Here is a tiny trained network, its code and every weight. The questions are about switching its units off for an input and a class, where a switched-off unit gives its printed mean instead of its output.

import numpy as np


def w(rows, s, z=0):
    codes = np.array(rows[::2]) - 128.0
    scale = np.full(codes.shape[1], s)
    scale[-1] = z or s
    return codes * scale


def f(y):
    return y / 2 * (1 + np.tanh(0.7978845608 * (y + 0.044715 * y**3)))


def log_softmax(a):
    a = a - a.max(-1, keepdims=True)
    return a - np.log(np.exp(a).sum(-1, keepdims=True))


def net(x, mask):
    res = np.array(x, float).reshape(1, 4) / 4 @ E
    y = f(res @ A[0][:, :-1].T + A[0][:, -1])
    res = res + np.where(mask, y, B[0][:, -1]) @ B[0][:, :-1]
    return log_softmax(res[-1] @ U[:, :-1].T + U[:, -1])


A, B = {}, {}
E = w([
[193,92,108,174,191,188,143,134,134,35,154],'x0',
[108,84,151,178,174,45,11,106,188,91,137],'x1',
[145,105,162,177,93,164,112,165,73,206,206],'x2',
[162,169,240,66,142,109,116,117,95,97,185],'x3',
],0.012)
A[0] = w([
[160,132,96,18,67,204,180,168,135,152,129,120],'N0',
[131,191,133,111,126,155,89,120,118,95,180,7],'N1',
[32,156,138,81,148,139,102,132,134,186,153,147],'N2',
[128,148,170,201,126,181,124,162,141,179,181,121],'N3',
[101,176,159,133,72,110,98,129,124,179,126,123],'N4',
[187,171,206,25,172,59,146,129,97,69,174,19],'N5',
[101,79,37,128,116,76,194,139,128,116,145,15],'N6',
[111,170,82,111,174,62,162,58,179,92,122,85],'N7',
[102,119,101,165,194,80,48,123,152,114,145,81],'N8',
[73,89,121,141,103,109,76,105,120,84,159,81],'N9',
[146,116,123,129,139,114,127,105,96,138,111,106],'N10',
[237,101,102,169,139,191,138,104,153,36,172,166],'N11',
[164,124,102,206,190,164,151,152,96,42,152,158],'N12',
[129,145,179,234,118,136,104,213,96,199,125,113],'N13',
[132,163,119,105,182,107,175,94,138,106,78,130],'N14',
[165,203,142,104,103,169,216,146,138,125,102,110],'N15',
[152,145,116,89,134,95,176,86,173,65,77,98],'N16',
[154,92,149,187,105,144,131,141,70,181,188,144],'N17',
[26,160,168,107,102,66,127,116,143,217,90,137],'N18',
[96,150,100,40,90,79,89,128,148,175,182,145],'N19',
[35,108,159,44,121,111,124,115,140,159,81,159],'N20',
[87,190,128,83,154,113,136,108,155,72,66,70],'N21',
[50,88,29,254,64,131,177,159,137,117,81,34],'N22',
[133,98,159,113,195,55,77,149,186,157,128,83],'N23',
[182,123,101,138,140,107,100,41,113,142,138,61],'N24',
[60,191,148,102,148,130,150,97,176,80,74,98],'N25',
[118,95,162,162,125,114,45,162,135,136,126,135],'N26',
[134,72,117,121,119,69,74,125,193,122,150,89],'N27',
[28,161,146,163,69,103,122,142,117,170,38,110],'N28',
[146,108,226,137,110,39,91,107,142,94,140,63],'N29',
[96,178,74,85,141,96,188,98,113,61,135,131],'N30',
[178,128,178,41,131,115,124,130,83,104,149,40],'N31',
[117,148,200,117,156,139,125,114,104,155,184,28],'N32',
[190,167,126,85,115,189,186,153,73,158,48,129],'N33',
[108,104,92,192,180,176,108,146,169,177,73,30],'N34',
],0.0092,0.002)
B[0] = w([
[134,61,164,105,132,204,155,100,188,211,82,224],'N0',
[134,116,93,119,98,76,118,158,91,117,114,152],'N1',
[80,177,185,124,196,117,130,161,122,108,172,176],'N2',
[227,166,191,182,132,77,189,128,105,69,121,195],'N3',
[86,164,130,158,171,95,87,167,152,134,176,182],'N4',
[88,112,20,141,33,25,70,131,58,126,56,234],'N5',
[172,150,130,97,85,72,87,73,64,97,95,169],'N6',
[164,172,162,182,99,117,170,112,150,151,141,193],'N7',
[139,45,126,74,138,144,145,94,165,143,82,217],'N8',
[123,81,141,122,103,189,111,94,187,156,116,172],'N9',
[115,125,170,137,142,134,122,135,116,149,102,126],'N10',
[49,224,177,88,220,151,87,253,171,98,182,249],'N11',
[32,204,122,38,193,93,75,197,155,99,190,232],'N12',
[192,139,189,196,130,119,211,76,111,109,145,208],'N13',
[164,142,141,174,137,129,172,134,123,135,177,179],'N14',
[120,61,106,71,103,196,119,81,198,145,67,208],'N15',
[199,140,162,203,145,29,175,136,122,118,149,196],'N16',
[191,143,185,218,183,66,212,95,149,89,149,214],'N17',
[94,201,126,106,127,147,114,220,191,101,176,228],'N18',
[94,157,143,95,163,140,120,171,152,74,170,187],'N19',
[85,230,150,115,158,129,170,141,171,95,138,193],'N20',
[175,132,191,202,144,104,143,91,109,79,145,192],'N21',
[74,160,85,153,43,88,27,133,32,128,24,246],'N22',
[177,71,95,81,107,185,160,93,169,173,158,203],'N23',
[161,95,148,99,153,161,117,168,90,178,124,139],'N24',
[194,145,152,216,165,97,181,85,98,80,179,188],'N25',
[195,58,110,133,147,227,159,61,135,142,100,195],'N26',
[145,72,141,85,116,213,134,90,181,246,83,198],'N27',
[88,193,130,102,153,114,101,185,138,92,131,210],'N28',
[103,130,157,75,89,135,109,109,130,165,74,209],'N29',
[214,125,147,158,197,132,129,113,138,97,130,184],'N30',
[90,148,38,116,33,82,31,97,38,124,59,189],'N31',
[113,103,118,177,119,127,105,139,90,132,82,176],'N32',
[161,48,118,80,133,212,124,89,210,188,104,224],'N33',
[130,131,127,81,86,48,109,144,69,140,51,191],'N34',
],0.0068,0.013)
U = w([
[70,167,118,83,178,116,114,236,174,98,180,217],'0',
[149,81,110,74,120,168,136,82,192,169,115,133],'1',
[190,140,136,251,140,89,172,117,131,104,159,147],'2',
[95,133,68,125,54,74,81,143,50,127,85,6],'3',
],0.014,0.0014)

Each question gives the input, the list of numbers given to net, and the class t.
The units are the neurons (one row each of A and B). Each row of codes is followed by its name. A weight is (code - 128) times the scale printed after its matrix; where a second scale follows, it is the last column's (A, B and U).
mask holds one flag per neuron, in row order. A switched-off neuron (its flag False) gives its mean, the last column of its row in B, instead of its output. The means were averaged over made-up inputs and are rounded, as every weight is.
A unit's drop is (log p(t) with every unit on - log p(t) with that unit switched off) / (log p(t) with every unit on - log p(t) with every unit switched off).
The circuit of an input: a set's keep is (log p(t) with only the set's units on - log p(t) with every unit switched off) / (log p(t) with every unit on - log p(t) with every unit switched off). Starting from the 12 units with the biggest drops (on a tie, the unit counted first), units are removed one at a time, each time the one whose removal leaves the highest keep (on an exact tie, the one counted first), for as long as the keep stays at least 0.8.
circuit, biggest first: the units of the circuit, biggest drop first
top k neurons: the k neurons with the biggest drops, biggest first
drop of u: that unit's drop, to one decimal
input [5,8,-8,8], class 1: circuit, biggest first -> [N23]
input [-6,1,1,8], class 3: top 3 neurons -> [N5 N31 N11]
input [-5,4,6,-4], class 2: top 4 neurons -> [N13 N11 N12 N17]
input [5,-3,-6,6], class 2: top 2 neurons -> [N16 N22]
input [-8,-5,-2,-8], class 0: top 2 neurons -> [N18 N28]
input [-6,-6,5,-1], class 0: top 4 neurons -> [N18 N4 N28 N2]
input [1,5,6,4], class 2: top 4 neurons -> [N17 N3 N33 N13]
input [7,-2,-7,-7], class 0: top 2 neurons -> [N11 N12]
input [4,4,-5,5], class 2: top 2 neurons -> [N22 N16]
input [8,5,6,5], class 0: top 2 neurons -> [N11 N12]
input [-7,8,-8,8], class 1: top 3 neurons -> [N29 N23 N27]
input [-2,-8,-3,6], class 1: top 2 neurons -> [N33 N0]
input [-3,2,6,7], class 3: top 3 neurons -> [N5 N31 N29]
input [-5,-4,-2,8], class 3: top 2 neurons -> [N5 N31]
input [5,-5,0,-8], class 3: circuit, biggest first -> [N22]
input [-8,2,7,-3], class 0: top 2 neurons -> [N18 N28]
input [-5,-7,8,1], class 2: top 3 neurons -> [N17 N3 N13]
input [-8,-7,-6,2], class 0: drop of N18 -> 1.5
input [1,-3,5,-7], class 3: drop of N22 -> 4.3
input [1,5,1,8], class 3: circuit, biggest first -> [N5]
input [-6,-1,6,-1], class 0: drop of N4 -> 0.5
input [6,-3,5,-2], class 0: drop of N11 -> 0.8
